Below are the code and all the weights of a small trained network. Each question names an input and a class and asks about switching units off, where a switched-off unit gives its printed mean instead of its output.

import numpy as np


def w(rows, s, z=0):
    codes = np.array(rows[::2]) - 128.0
    scale = np.full(codes.shape[1], s)
    scale[-1] = z or s
    return codes * scale


def norm(h):
    return h / np.sqrt((h * h).mean(-1, keepdims=True) + 1e-5)


def f(y):
    return y / 2 * (1 + np.tanh(0.7978845608 * (y + 0.044715 * y**3)))


def log_softmax(a):
    a = a - a.max(-1, keepdims=True)
    return a - np.log(np.exp(a).sum(-1, keepdims=True))


def net(x, mask):
    res = np.array(x, float).reshape(1, 5) / 4 @ E
    u = 0
    for l in range(3):
        y = f(norm(res) @ A[l][:, :-1].T + A[l][:, -1])
        res = res + np.where(mask[u : u + 4], y, B[l][:, -1]) @ B[l][:, :-1]
        u += 4
    return log_softmax(norm(res)[-1] @ U[:, :-1].T + U[:, -1])


A, B = {}, {}
E = w([
[172,167,160],'x0',
[228,162,104],'x1',
[241,193,103],'x2',
[3,186,96],'x3',
[91,106,138],'x4',
],0.006)
A[0] = w([
[61,16,158,84],'L0N0',
[147,243,237,4],'L0N1',
[127,90,145,135],'L0N2',
[180,3,173,125],'L0N3',
],0.0075,0.0028)
B[0] = w([
[85,7,98,253],'L0N0',
[181,161,103,146],'L0N1',
[136,89,171,145],'L0N2',
[73,55,191,252],'L0N3',
],0.011,0.0027)
A[1] = w([
[7,239,112,163],'L1N0',
[126,157,142,180],'L1N1',
[69,100,255,132],'L1N2',
[107,141,163,4],'L1N3',
],0.0091,0.004)
B[1] = w([
[180,134,254,254],'L1N0',
[129,208,118,157],'L1N1',
[95,83,112,232],'L1N2',
[107,119,146,94],'L1N3',
],0.0077,0.0042)
A[2] = w([
[1,243,198,92],'L2N0',
[139,26,118,5],'L2N1',
[100,88,54,76],'L2N2',
[245,192,106,242],'L2N3',
],0.0082,0.0018)
B[2] = w([
[191,163,182,176],'L2N0',
[73,88,92,170],'L2N1',
[168,220,99,134],'L2N2',
[93,254,126,253],'L2N3',
],0.008,0.0054)
U = w([
[183,170,254,93],'0',
[141,196,134,253],'1',
[120,211,91,124],'2',
],0.0097,0.0013)

Each question gives the input, the list of numbers given to net, and the class t.
The units are the neurons (one row each of A and B). Each row of codes is followed by its name. A weight is (code - 128) times the scale printed after its matrix; where a second scale follows, it is the last column's (A, B and U).
mask holds one flag per neuron, layer by layer. A switched-off neuron (its flag False) gives its mean, the last column of its row in B, instead of its output. The means were averaged over made-up inputs and are rounded, as every weight is.
A unit's drop is (log p(t) with every unit on - log p(t) with that unit switched off) / (log p(t) with every unit on - log p(t) with every unit switched off).
The circuit of an input: a set's keep is (log p(t) with only the set's units on - log p(t) with every unit switched off) / (log p(t) with every unit on - log p(t) with every unit switched off). Starting from all 12 units, units are removed one at a time, each time the one whose removal leaves the highest keep (on an exact tie, the one counted first), for as long as the keep stays at least 0.8.
units of the circuit, in order: the units of the circuit, biggest drop first
unit that matters most: the unit with the biggest drop
k most important neurons: the k neurons with the biggest drops, biggest first
top k neurons in layer l: the k neurons of layer l with the biggest drops, biggest first
drop when u is switched off: that unit's drop, to one decimal
input [-5,-3,3,-4,-5], class 2: unit that matters most -> L1N0
input [7,8,-3,-1,7], class 2: units of the circuit, in order -> (L1N0 L2N3 L0N0)
input [8,-5,-3,8,-6], class 0: units of the circuit, in order -> (L1N0 L2N0)
input [5,-3,1,8,8], class 0: units of the circuit, in order -> (L1N0 L2N0)
input [-4,7,1,-2,3], class 2: 3 most important neurons -> (L1N0 L2N3 L2N0)
input [-4,5,0,4,-3], class 0: 3 most important neurons -> (L1N0 L0N0 L0N1)
input [4,6,1,-3,-4], class 2: units of the circuit, in order -> (L1N0 L2N3)
input [-4,3,2,-3,-1], class 2: 3 most important neurons -> (L1N0 L2N3 L2N0)
input [2,-2,-2,7,6], class 0: 4 most important neurons -> (L1N0 L2N0 L0N3 L2N3)
input [5,-6,7,-3,7], class 1: 2 most important neurons -> (L0N0 L1N0)
input [-8,4,5,-2,8], class 2: top 2 neurons in layer 2 -> (L2N0 L2N1)
input [3,4,0,2,6], class 2: top 2 neurons in layer 0 -> (L0N1 L0N3)
input [-3,4,-1,-2,7], class 2: top 2 neurons in layer 1 -> (L1N0 L1N2)
input [-4,2,4,8,2], class 0: unit that matters most -> L1N0
input [-1,2,0,7,7], class 0: drop when L1N0 is switched off -> 0.2
input [2,3,-3,7,-8], class 0: drop when L1N0 is switched off -> 0.4
input [1,5,-5,5,-6], class 0: drop when L1N0 is switched off -> 0.3
input [-4,3,-3,8,2], class 0: top 2 neurons in layer 2 -> (L2N0 L2N3)
